Here is a tiny trained network, its code and every weight. The questions are about switching its units off for an input and a class, where a switched-off unit gives its printed mean instead of its output.

import numpy as np


def w(rows, s, z=0):
    codes = np.array(rows[::2]) - 128.0
    scale = np.full(codes.shape[1], s)
    scale[-1] = z or s
    return codes * scale


def f(y):
    return np.maximum(y, 0)


def log_softmax(a):
    a = a - a.max(-1, keepdims=True)
    return a - np.log(np.exp(a).sum(-1, keepdims=True))


def net(x, mask):
    res = np.array(x, float).reshape(1, 7) / 4 @ E
    y = f(res @ A[0][:, :-1].T + A[0][:, -1])
    res = res + np.where(mask, y, B[0][:, -1]) @ B[0][:, :-1]
    return log_softmax(res[-1] @ U[:, :-1].T + U[:, -1])


A, B = {}, {}
E = w([
[126,125,129,130,126,127,130],'x0',
[127,130,128,127,128,129,130],'x1',
[144,150,39,165,16,119,99],'x2',
[128,128,130,128,126,129,130],'x3',
[133,248,157,217,149,106,166],'x4',
[128,127,130,128,127,127,129],'x5',
[251,125,136,127,127,218,173],'x6',
],0.013)
A[0] = w([
[209,86,64,111,67,193,131,87],'N1',
[92,15,112,3,143,131,64,109],'N2',
[125,84,207,82,201,162,155,228],'N3',
[57,173,184,151,231,78,154,109],'N4',
[130,182,92,163,46,95,80,61],'N5',
[4,102,86,109,71,30,44,72],'N6',
[125,182,63,188,27,94,81,43],'N7',
[201,96,45,115,53,193,145,85],'N8',
[192,49,68,95,80,185,124,96],'N9',
[43,181,182,186,224,56,174,124],'N10',
[177,88,95,109,94,166,114,68],'N11',
[144,69,226,45,242,179,178,36],'N12',
[162,174,122,176,107,135,155,32],'N13',
[171,230,139,218,108,119,175,23],'N14',
[220,142,152,141,158,189,185,192],'N15',
[96,60,140,47,127,126,99,89],'N16',
[83,59,130,45,148,137,85,59],'N17',
[253,157,176,141,160,222,203,2],'N18',
[122,134,134,90,127,127,122,104],'N19',
[187,60,35,100,57,180,105,123],'N20',
],0.0062,0.0085)
B[0] = w([
[123,147,180,99,104,104,98,193],'N1',
[96,130,59,179,177,117,174,229],'N2',
[78,159,103,192,180,96,170,254],'N3',
[154,203,187,115,112,63,111,211],'N4',
[88,125,81,174,178,122,161,172],'N5',
[187,60,34,100,99,194,124,217],'N6',
[80,129,69,188,189,119,176,187],'N7',
[143,156,170,84,103,108,89,195],'N8',
[131,158,184,92,86,104,79,195],'N9',
[144,206,189,114,119,60,120,230],'N10',
[120,152,165,113,121,107,109,159],'N11',
[186,33,20,55,64,221,88,216],'N12',
[159,79,99,72,74,177,85,146],'N13',
[156,30,2,75,88,214,92,184],'N14',
[152,74,77,81,84,175,106,235],'N15',
[99,147,90,167,166,109,160,180],'N16',
[97,165,111,196,182,88,166,177],'N17',
[13,178,50,241,229,82,219,199],'N18',
[124,136,125,132,124,126,129,134],'N19',
[161,151,173,73,71,110,78,210],'N20',
],0.0085,0.011)
U = w([
[107,156,117,200,174,111,168,136],'0',
[143,56,102,88,103,172,109,213],'1',
[138,171,255,93,111,107,100,1],'2',
],0.02,0.0024)

Each question gives the input, the list of numbers given to net, and the class t.
The units are the neurons (one row each of A and B). Each row of codes is followed by its name. A weight is (code - 128) times the scale printed after its matrix; where a second scale follows, it is the last column's (A, B and U).
mask holds one flag per neuron, in row order. A switched-off neuron (its flag False) gives its mean, the last column of its row in B, instead of its output. The means were averaged over made-up inputs and are rounded, as every weight is.
A unit's drop is (log p(t) with every unit on - log p(t) with that unit switched off) / (log p(t) with every unit on - log p(t) with every unit switched off).
The circuit of an input: a set's keep is (log p(t) with only the set's units on - log p(t) with every unit switched off) / (log p(t) with every unit on - log p(t) with every unit switched off). Starting from the 12 units with the biggest drops (on a tie, the unit counted first), units are removed one at a time, each time the one whose removal leaves the highest keep (on an exact tie, the one counted first), for as long as the keep stays at least 0.8.
circuit, biggest first: the units of the circuit, biggest drop first
most important unit: the unit with the biggest drop
top k neurons: the k neurons with the biggest drops, biggest first
drop when u is switched off: that unit's drop, to one decimal
input [-8,6,7,2,7,-6,2], class 1: circuit, biggest first : (N14)
input [4,6,-2,0,4,-7,-1], class 2: circuit, biggest first : (N18, N2)
input [7,2,4,5,8,3,7], class 1: top 3 neurons : (N14, N15, N13)
input [4,-8,-7,-2,1,-5,-5], class 2: top 3 neurons : (N4, N10, N18)
input [-4,-7,0,-2,-4,-3,-8], class 0: top 4 neurons : (N12, N17, N2, N15)
input [6,-5,1,-6,3,7,1], class 1: top 3 neurons : (N18, N3, N2)
input [-4,-4,-5,7,0,1,1], class 1: top 3 neurons : (N12, N18, N17)
input [-4,4,7,3,8,3,4], class 1: top 2 neurons : (N14, N13)
input [1,-4,-5,4,-8,1,-5], class 0: top 2 neurons : (N17, N2)
input [8,5,4,-5,7,-4,7], class 1: top 2 neurons : (N14, N15)
input [8,-2,7,5,8,4,2], class 1: top 2 neurons : (N14, N13)
input [4,6,2,-3,-1,7,6], class 2: drop when N12 is switched off : 0.1
input [-7,-1,-3,0,-8,5,-3], class 0: drop when N2 is switched off : 0.3
input [0,8,-7,0,-3,7,-1], class 0: most important unit : N3
input [7,6,0,1,6,1,-6], class 2: drop when N3 is switched off : 0.2
input [6,-7,-5,-3,-5,4,-6], class 0: drop when N17 is switched off : 0.0
